[  3  30   3   2 -11  -3  16   1  -3  -6  -4  24   3  -7   2   5  -1  -9
  -1  -1   1   2   6   9  -1   6 -10  13   0   5   7  -5   1  -9  -1 -13
  -2  -2  -5   6   4  22  -8  -7] | q65.q114
[  0  22 -17  -6   2  -3   9  11  -1  -2 -11  22   8   1  -3   0  -2  -2
  -5  22  -2  11   2   4  -9   2  12  -1   3  -2   9   3  10  -5   5  -3
   0   4  -6  -4  -1  17  -1  -7] | q65.Q37
[  2  48 -17  14 -11 -11  20 -15 -29  -7  -2  33  19  -1   5  18  -1  -4
   5  11 -10   4  14   2  -6   0  10  -6  12   2  15   5  12  -8  -3 -19
   6  11  -8  12   0  25  -5 -12] | q65.Q37
[  2  16  11   9 -18  -8   4  -8 -49 -12  -6  24  12 -10   5  11   4  -6
  -3  30 -31  -1  19  -6  -8  -1  17 -16  -2   7   3   0   1  -1 -16  -9
  10  14  -8  -3   6  10 -15   0] | q286.Q377
[ -5  15 -17   0  -2  -7   8   6  -2   7 -10  27  16   2  -4  -5  -5   7
   5  19  -9 -11   9   3  -3   1  13   0   1   8  14   8  -1  -3   0   2
   0   7  -8   9   2  10  -5  -8] | q65.Q37
[ -2  17  -8   0  -8  -2   8   8  -4  -8 -12  -8   5   0 -11   3  -5   0
   1  13 -12   5   9  11  -6   3   3  -4   2   1   8  -1   2  -3   0  -6
   0  -7   2  -2  -1  19   3  -7] | q65.Q37
[ -1  27 -12   7 -14  -2  11  -6  -7  -1  -1  15  13  -2  -6   8   2  -3
   2   2  -5  -7   9   2   5  -1   2  -7   2   1  17   2   5 -17  16  -3
   1  -4  -3   3   5  18  -2  -3] | q65.Q37
[ -3  24 -12   0  -8  -7  13  -5 -35  -7  -6  34   2  -3  13  -1   0  -5
   2  25 -17   1  18   0  -1  14  13 -15   5   7  15  -6   5   1  -1  -8
   2  18   2  -1   2  22 -14   2] | q286.q91
[ 10  24  -4   4 -14  13  17  -3 -14  -7  -4  19   5  -4   4  -4   0  -2
   2   7  -6  -6  12   6   3   4  -8   0   5   4  13   2   3  -7   1  -1
   0  -3  -2   8  -2  25  -4 -13] | q65.q114
[  2  20  -8   8  -5 -10  12   4 -13  -5  -1  31  12 -18   7   2  -5   2
 -15   8   5   0   7   2  -4  -6   5   2   4  21   3   0   1  -3  -1  -4
   1  11  -5  11   0  17  -5  -4] | q65.q114
[-10  17 -12  -1  -6 -11   9   3  -7  -2  -2  26   9 -12 -13   1   5  -9
  -1  26 -14  -2  12   8  -2  -1  18  -3   6   7   8   7  -1 -11   3 -10
   6   6  -9   4   0  17  -6  -3] | q65.Q37
[  3  23 -27   4   3  -7  15   6  -7  -2  -9  27   9   2   9   1 -10  -2
   2  10   3  -2   5   0 -14   4  16  -3  10   3  10   7  -4   2  -3   4
   4  10  -6  14  -5   8  -2  -4] | q65.Q37
[ -2  29 -13   4  -2  -4   4   5   0   0  11  22   6  -3   4   3   5  10
  -2  10  -1   0   7  -9   2  12  -6   5   2   3   9   7  -1 -11   6  -1
   6   0  -8   8   3  18   3  -8] | q65.q114
[  4  18 -14   8  -9  -4  15  -6 -33 -12  -6  19  11  -5   9  -1   1  -7
  -4  27 -22   0  15 -12  -5   7  15 -15   0  10   4  -2   7   5  -7  -5
   1  17  -2   6  -4  -1 -10 -21] | q286.Q377
[  1  11 -17  -6   2  -4  13  13  16   2  -1  25   5  -3   4 -16  -6  -1
   2   6   7   6   3   6  -1   8   3   1  -4   4  18  -4  -6  -4   3  -1
  -1   2  -3  15  -3  14   5  -8] | q65.Q37
[  0  37  -4   6 -20   0  35  12 -18  -9 -12  -8  -5   6  -1  20  -3  13
  -5  51 -19   3  13  11   7   9  31 -13   9  -8   3  15 -11 -32 -10 -20
  -2  18  -2   9   2  14 -37  -6] | q65.q114
[  7  31  -3   4  -2   1   2 -21 -39 -10  -6  16  10  -3  20   5   6 -16
 -13  31 -13   5  11 -13   1   9  23 -11   7  -2   8  -7  -4   2  -2  -3
  -5  18 -15  -8  16   7 -26  -1] | q286.Q377
[  4  28 -11   3  -8  -5  19   7 -13  -6  -6  22   3   4   8   3  -2  -2
   4  16  -2   4  10   4  -1  14  14   5   6  -4  12  18  -9  -9  -2  -5
  -4   4 -12  15   7  12  -9  -8] | q65.q114
[  7  30 -37  10  12  -9  32  -5 -30  -8 -15  51  46   8  23 -10  -3  -5
  -9  22  -6   1   7 -11  -8   8  31  -2  13   3  16   3  -8  12  -5   4
   3  36 -10   8 -11  15 -16  -2] | q286.q91
[  4  19  -5   7  -3  -3  18 -16 -40  -9  -7  29  12   5  16   6  12 -15
  -6  15 -18   3   7  -2  -7   4  17  -6  11   3   9   3  -8   6  -7  -3
  -3  28  -6  -5   6  10 -12  -4] | q286.q91
[  0  20 -10   1 -11  -8  10  11   1   2  -5  24  14  -2  18   9  -5   4
  -1  -1  -5  -3  18   8   5   5 -10   6  -7   1   7   4 -12  -6   5   5
 -12   0 -11  15  -4  23  -6  -5] | q65.q114
[  9  49  -6  22 -20  -8  35 -37 -51 -17 -17  26  11  -6  20   8   2 -11
   3  41 -35   0  15  -4  -6   3   4 -16   6   4   6   2   2   8  -8 -15
   2  29  -1   3  -1  12 -17   3] | q286.q91
[  7  14  -1  11 -12  -4  12   8 -28  -6  -8  29  11  -5   8  -4  -5   4
   0  17 -30   3  16   0  -5  12   6   1   0   7  13  -1  -2   2  -3 -10
  -2   2  -9  -1  13  20  -9  -7] | q286.q91
[ -1  24 -13   1  -8  -5   8   0  -6 -10  -2  17   7 -13   5   3  -2  -6
  -2   4  -7   0  17   5  -4  -2  -6   3  -3   7  11   0   1   0   4  -9
   6   0  -3  13  -2  21  -4  -5] | q65.q114
[  7  20  -5   3  -4  -1   8  -5 -29   1  -7  37  16  -2   5  -2   0   1
   2  21 -19   2   8  -6  -4   3   4  -5   0  18   7   2  -1   4 -12  -4
   4   6  -3   2   2  11 -12  -6] | q286.q91
[ -1  24 -12  -2  -7   2   0  10   1   0  -1  14   8  -1  -5   2 -10   4
   0   7   2   2  14   3   0  -5   1   2  -5   4   3  11  -4  -7   5  -7
   3   3  -5   6   4   9   1  -9] | q65.q114
[  1  29 -13   5 -11   0  17 -21 -34  -9 -13  31   9   0  17   7   0  -9
  -4  21 -29  -4  14  -6  -1  -9  14  -6   3   3   6  -5  -5  22  -2  -8
   6  15  -7   6   0  12 -16   2] | q286.q91
[  5  12 -10  -4  -7 -11  13  -7 -29 -12  -6  36  21  -2   9   2   7  -7
  -3  24 -21   1  12 -13  -7  11  20  -9   4   8   8  -6  -3  11  -9  -5
   0   9  -2  -7   0   5  -9   0] | q286.Q377
[  2  12  -3  -2  -5  -4   4  -5 -19  -5  -3  14  16  -4  18   1   4 -10
   4   1 -18 -12   5  -5  -2   8  14 -13  -2   1   4  -4   2  18  -5  -1
  -3   2  -4   1   0   2  -6  -1] | q286.Q377
[ -1  40 -13  -1 -17  -6  15 -16 -36 -10  -9  27  10  -8  16   3   6   0
   5   7 -19  -3  12  -6  -5   0   8 -16   2   8   9   9   3  -1 -13 -10
  -6  15  -2  -1  -5   4   3  -2] | q286.Q377
[  0  21 -23  -8  -1  -9  -1  10   8  -2   2  31  16  -8   3  -2  -4  -8
   5 -11  -4 -11  13  -1  -5   4  -6  -4  -3   5   7   0   1   7   0   0
  -3  -1   7  -2  -2  23   1  -2] | q65.Q37
[  4   8 -15  -9   1  -9  12  11 -17  -6 -25  40   8   7   9  -6   8   1
  -4  36 -20  23   8 -16  -7   9  16  -3   7   5   9   5  -1   5  -6  -5
   0  20 -22   0   6  19 -11  -6] | q286.q91
[  4  21 -18  -4  -6  -9   7   6 -19   0  -5  30  15  -3  -7   0  -3  -5
  -2  -7  -6  -1   9  -6  -2   5  -1  -2  -3   3  14   1   4   1   5  -7
  -3  -4  -4   9   7  19  -6  -7] | q65.Q37
[ -3   8 -16  -6  -1  -9  16   4 -19  -3 -12  32  24   2   9 -13   4  -6
   8  26 -14  -1   7  -5  -7  13   9  -2   3 -29  15  -4  -2  -2  -6  -5
   0  16  -4  -3   6  13 -10  -6] | q286.q91
[  3  15  -6 -12 -17  -6   1  -4 -36 -13 -10  26  12 -11   3 -14  17  -6
   1  11 -18  -1  16  -5  -5   2   8  -8  -3   4   9  -1   2   2   2  -5
  -1   4  -2 -10  12  10  -7  -2] | q286.q91
[ -1  24 -18   0 -14  -6  21   1 -13  -7  -2  23  11 -11   2   6  -2   0
   2   3 -14  -1  12   3   0  -3  -2  -1   4   9   9  -1   6 -11   0 -20
  -1   3  -2  12  -1  23   0  -2] | q65.q114
[  0  39 -14  15 -17  -6  21  -9 -31  -9  -9  24  14  -3   0  12  -4  -2
   4  31 -26   6  12  -2  -3   2   9  -5  -1   7  13   0   6 -20  -8 -11
  -1  11  -2  15   3  20 -14  -7] | q65.Q37
[ -5   1 -20 -10   6 -11   5   1   8 -11  -5  26  -1  -1   3  -9  -1  -5
   2   4   6  -1   5  -1  -2   3  11   4  -5   1   7   2  -1   1   3  -2
  -5  -3  -3   0   5  19   2  -5] | q65.Q37

[  3  -4  12  -1  -8   1 -11   3  10   4  -2   1 -10  24   3   2 -10   9
   4   8  -2   5   1   8   2   2  -9  -8  -8  -7  -1  14  -4   3  13   2
  16  -4  -7   0  16   7  18 -14] | K.(97)
[  1  -3  13  -3  -5   7 -14   1  11   0   3  -2  -9  20   4  11 -11  10
  -1  16  -6   2   1   9  -4   5  -7 -11 -10   1  -7  21   9  -3  18   3
  11  -8  -5   2  23  11   9 -26] | K.(97)
[  2  -4   8   4   0   2 -10  -5   3  -2  -9 -10  11   7   4   3  13   9
  -1   5   0   2  -7   4  -2   5  -5  -4 -15   3  -4  11   1  12   2   3
   5   8   7   9  18   7   4  -3] | G.(76)
[  1  -2  -5  -7  -2  12   1   1   4   3  -2   7   3   9  -3  -3   4 -11
   1  14  -1   7  -3  -1   1   6   1   2  -2  -4   3   0   5  -6  14   0
   3   0  -8  -3  12  16   0  10] | W.(82)
[  1   6   3   4  -4   7  -2  -1  12   6  -1   2  -6  26  -1   8  -6   7
   1  14  -4   6   0   4  -3   1  -9 -11 -11  -6  -7  15   9   3  12  -2
   4  -6 -10   2  20   4  13 -16] | K.(98)
[ -4   3 -10   9  -4  -5  -4  -9   4   7  -4   0  -6   0  -4  -4   2  11
  -7   1  -2   1   2   2  -4   5   8   1  -3  -3  -8  11  15  -6   7   2
  15   3   5  16  26  13  -4 -10] | N.(85)
